Below is a small trained network, with its code and all its weights. Each question gives an input and a target symbol and asks what happens when units are switched off, that is, made to give their printed mean instead of their output.

import numpy as np


def w(rows, s, z=0):
    codes = np.array(rows[::2]) - 128.0
    scale = np.full(codes.shape[1], s)
    scale[-1] = z or s
    return codes * scale


def softmax(a):
    e = np.exp(a - a.max(-1, keepdims=True))
    return e / e.sum(-1, keepdims=True)


def log_softmax(a):
    a = a - a.max(-1, keepdims=True)
    return a - np.log(np.exp(a).sum(-1, keepdims=True))


def net(x, mask):
    ids = ['γεζηθλμξπστφψω'.index(c) for c in x.split()]
    T = len(ids)
    res = E[ids] + P[:T]
    u = 0
    for l in range(3):
        r = res
        for j in range(2):
            rows = slice(2 * j, 2 * j + 2)
            q, k, v = (r @ M[l][rows].T for M in (Q, K, V))
            z = softmax(np.where(np.tri(T) > 0, q @ k.T / 2**0.5, -1e9)) @ v
            o = O[l][rows]
            res = res + np.where(mask[u + j], z, o[:, -1]) @ o[:, :-1]
        u += 2
    return log_softmax(res[-1] @ U[:, :-1].T + U[:, -1])


Q, K, V, O = {}, {}, {}, {}
E = w([
[126,173,82,124,161,81,80,121,218,76,2,189],'γ',
[75,138,101,176,107,143,191,58,237,135,45,67],'ε',
[84,167,114,110,82,190,135,133,112,114,16,124],'ζ',
[144,169,193,77,118,105,131,208,159,179,84,203],'η',
[109,241,192,123,82,70,215,169,106,177,121,195],'θ',
[115,93,94,158,56,65,248,35,116,182,175,135],'λ',
[88,177,147,174,157,154,155,102,130,143,143,227],'μ',
[145,129,214,137,195,139,185,150,128,157,182,163],'ξ',
[116,153,164,168,137,181,218,130,97,213,137,142],'π',
[127,157,198,136,93,157,188,67,195,54,163,88],'σ',
[232,135,143,167,209,73,175,145,144,215,73,118],'τ',
[112,113,128,113,121,139,185,131,3,153,88,231],'φ',
[86,96,195,30,149,72,103,98,62,105,27,105],'ψ',
[120,144,98,144,133,228,120,157,191,105,80,193],'ω',
],0.015)
P = w([
[131,235,152,16,150,183,144,149,165,126,100,65],'0',
[23,55,140,174,104,134,74,164,148,118,149,196],'1',
[160,183,57,118,214,157,141,83,109,164,97,179],'2',
[33,66,200,165,91,66,93,152,157,99,113,182],'3',
[171,202,87,98,214,115,135,49,133,148,96,129],'4',
[41,67,246,162,93,25,104,123,166,87,100,172],'5',
],0.012)
Q[0] = w([
[97,230,157,90,176,147,154,98,112,117,132,127],'L0H1',
[140,72,212,254,114,141,139,201,156,107,115,202],'L0H1',
[152,104,132,177,115,152,114,176,113,133,125,134],'L0H2',
[102,110,137,158,165,101,121,162,119,167,121,134],'L0H2',
],0.0073)
K[0] = w([
[136,213,84,34,54,221,163,253,150,210,79,40],'L0H1',
[218,80,128,228,132,18,119,78,190,94,56,90],'L0H1',
[191,107,156,205,121,163,153,123,133,87,141,192],'L0H2',
[114,51,161,102,86,150,132,142,166,159,88,171],'L0H2',
],0.0063)
V[0] = w([
[113,193,104,150,123,137,101,162,84,173,110,41],'L0H1',
[165,107,170,198,212,64,120,100,122,83,106,126],'L0H1',
[160,61,109,155,19,75,104,99,139,116,157,146],'L0H2',
[79,137,131,165,70,2,119,36,188,148,52,222],'L0H2',
],0.0058)
O[0] = w([
[142,127,156,162,25,81,60,100,95,255,50,101,132],'L0H1',
[49,148,7,139,129,99,26,180,84,110,237,6,95],'L0H1',
[116,15,86,121,119,157,203,179,228,97,87,149,9],'L0H2',
[68,125,133,247,172,50,156,69,66,31,134,152,254],'L0H2',
],0.0071,0.006)
Q[1] = w([
[73,92,116,160,89,100,126,168,149,90,155,137],'L1H1',
[236,142,2,88,107,164,121,129,97,180,132,77],'L1H1',
[172,81,81,125,147,107,114,158,143,109,137,117],'L1H2',
[156,147,99,51,127,137,168,59,99,114,91,141],'L1H2',
],0.0083)
K[1] = w([
[100,110,106,205,153,88,135,96,129,109,84,117],'L1H1',
[136,151,151,160,106,196,129,173,111,112,142,154],'L1H1',
[150,108,124,134,112,147,91,113,107,55,117,158],'L1H2',
[126,133,157,3,89,185,139,126,121,139,127,135],'L1H2',
],0.011)
V[1] = w([
[119,160,97,199,1,137,253,110,88,145,176,136],'L1H1',
[91,166,86,165,74,178,98,76,211,113,106,116],'L1H1',
[179,165,145,107,111,143,204,113,229,95,204,137],'L1H2',
[190,139,118,172,80,107,131,138,228,144,92,67],'L1H2',
],0.0076)
O[1] = w([
[141,101,157,122,209,71,17,54,121,156,188,143,134],'L1H1',
[216,117,172,194,138,189,84,120,98,2,100,44,255],'L1H1',
[58,86,114,9,174,145,153,113,64,123,101,65,124],'L1H2',
[126,116,183,157,184,50,136,183,204,226,95,92,35],'L1H2',
],0.0094,0.0023)
Q[2] = w([
[107,68,100,149,110,92,37,128,87,127,175,37],'L2H1',
[140,253,134,112,117,153,105,32,93,200,138,152],'L2H1',
[70,236,109,113,115,120,145,78,118,173,117,126],'L2H2',
[40,46,152,119,40,129,65,250,160,138,223,123],'L2H2',
],0.005)
K[2] = w([
[153,60,85,146,181,100,130,125,181,116,168,171],'L2H1',
[124,253,178,92,168,135,113,108,120,144,108,136],'L2H1',
[113,178,246,104,86,137,86,203,85,147,111,110],'L2H2',
[65,5,79,177,125,62,148,168,146,85,157,171],'L2H2',
],0.005)
V[2] = w([
[98,106,131,139,85,254,34,135,108,149,198,113],'L2H1',
[46,79,192,118,54,53,82,184,169,77,158,154],'L2H1',
[51,174,187,140,87,176,71,101,163,158,219,55],'L2H2',
[3,130,128,208,120,151,41,120,188,28,139,157],'L2H2',
],0.006)
O[2] = w([
[195,87,61,164,43,11,137,40,19,73,68,123,18],'L2H1',
[37,243,213,179,74,253,135,42,5,130,54,131,2],'L2H1',
[64,253,141,210,74,20,184,143,9,187,184,16,214],'L2H2',
[128,208,127,165,255,58,182,124,190,144,98,114,20],'L2H2',
],0.0073,0.0048)
U = w([
[170,213,116,145,64,171,171,105,73,90,104,163,95],'γ',
[225,101,224,183,71,120,72,67,88,124,79,154,206],'ε',
[67,122,62,84,75,126,98,127,66,109,121,119,202],'ζ',
[173,56,155,65,123,87,161,133,135,66,89,151,106],'η',
[143,116,146,113,40,22,49,92,95,150,134,156,8],'θ',
[91,196,142,92,138,131,37,13,69,184,118,188,44],'λ',
[177,152,82,87,78,142,61,47,129,85,189,206,88],'μ',
[75,116,88,76,194,131,129,172,46,83,168,77,132],'ξ',
[108,69,124,157,83,144,98,144,155,155,186,137,181],'π',
[213,254,52,69,138,86,133,36,43,104,128,113,144],'σ',
[109,156,114,159,166,67,97,151,128,189,110,103,252],'τ',
[85,79,107,38,180,106,78,78,142,121,121,148,89],'φ',
[54,100,182,76,84,134,219,76,153,139,77,196,29],'ψ',
[180,194,79,77,180,174,122,64,154,112,137,160,205],'ω',
],0.0049,0.0022)

Each question gives the input, a string of symbols that net reads in full, and the target symbol t.
The units are the heads (2 rows each of Q, K, V and O). Each row of codes is followed by its name. A weight is (code - 128) times the scale printed after its matrix; where a second scale follows, it is the last column's (O and U).
mask holds one flag per head, layer by layer. A switched-off head (its flag False) gives its mean, the last column of its rows in O, instead of its output. The means were averaged over made-up inputs and are rounded, as every weight is.
A unit's drop is (log p(t) with every unit on - log p(t) with that unit switched off) / (log p(t) with every unit on - log p(t) with every unit switched off).
The circuit of an input: a set's keep is (log p(t) with only the set's units on - log p(t) with every unit switched off) / (log p(t) with every unit on - log p(t) with every unit switched off). Starting from all 6 units, units are removed one at a time, each time the one whose removal leaves the highest keep (on an exact tie, the one counted first), for as long as the keep stays at least 0.8.
circuit, biggest first: the units of the circuit, biggest drop first
unit that matters most: the unit with the biggest drop
which heads matter: for each layer, one digit per head in row order, 1 if its drop is at least 0.15 and else 0, layers parted by /
input ε π ε λ ε, target τ: unit that matters most : L1H2
input ε ξ θ, target τ: which heads matter : 00 / 11 / 10
input ξ η φ φ η, target ζ: which heads matter : 01 / 11 / 01
input τ γ ψ η ξ, target π: which heads matter : 01 / 11 / 11
input ξ θ τ φ θ, target ζ: circuit, biggest first : (L0H2, L2H2, L1H1, L1H2)
input σ ξ ω θ μ, target ξ: circuit, biggest first : (L1H2, L0H2, L2H2)
input ε σ γ ω, target γ: circuit, biggest first : (L2H1, L1H1)
input π θ ξ λ, target λ: circuit, biggest first : (L1H1, L2H1)
input ξ μ η φ ε, target ζ: which heads matter : 01 / 11 / 01
input ε γ τ ψ π, target τ: circuit, biggest first : (L1H2, L2H1, L0H1)
input θ ζ γ θ, target γ: circuit, biggest first : (L1H1, L2H1)
input π ε ω, target θ: circuit, biggest first : (L2H2, L0H2, L2H1)
input τ φ ε τ τ γ, target γ: circuit, biggest first : (L0H1, L1H1, L2H1, L0H2)
input ε μ ω ε γ η, target γ: which heads matter : 00 / 10 / 10
input η π μ φ ψ, target ψ: circuit, biggest first : (L1H1, L0H1)
input ε ε λ, target τ: circuit, biggest first : (L1H2, L2H1, L2H2)
input ε ε σ ζ, target ε: circuit, biggest first : (L1H1)
input ζ ε ε μ ξ, target ε: circuit, biggest first : (L0H1, L1H2)
input θ η γ μ ε, target λ: which heads matter : 10 / 10 / 00
input ψ ζ μ, target γ: circuit, biggest first : (L1H1, L1H2)
input ω π ψ μ θ ε, target ε: circuit, biggest first : (L1H1, L0H2)
input λ θ ε, target φ: which heads matter : 11 / 11 / 00
input λ ε ε ζ, target ε: which heads matter : 01 / 10 / 10
input ε ζ γ λ ζ φ, target λ: which heads matter : 01 / 10 / 10
input μ ξ τ ξ ξ, target σ: which heads matter : 01 / 01 / 11
input π μ π, target θ: unit that matters most : L2H2
input μ γ π ψ ε φ, target ε: unit that matters most : L1H1
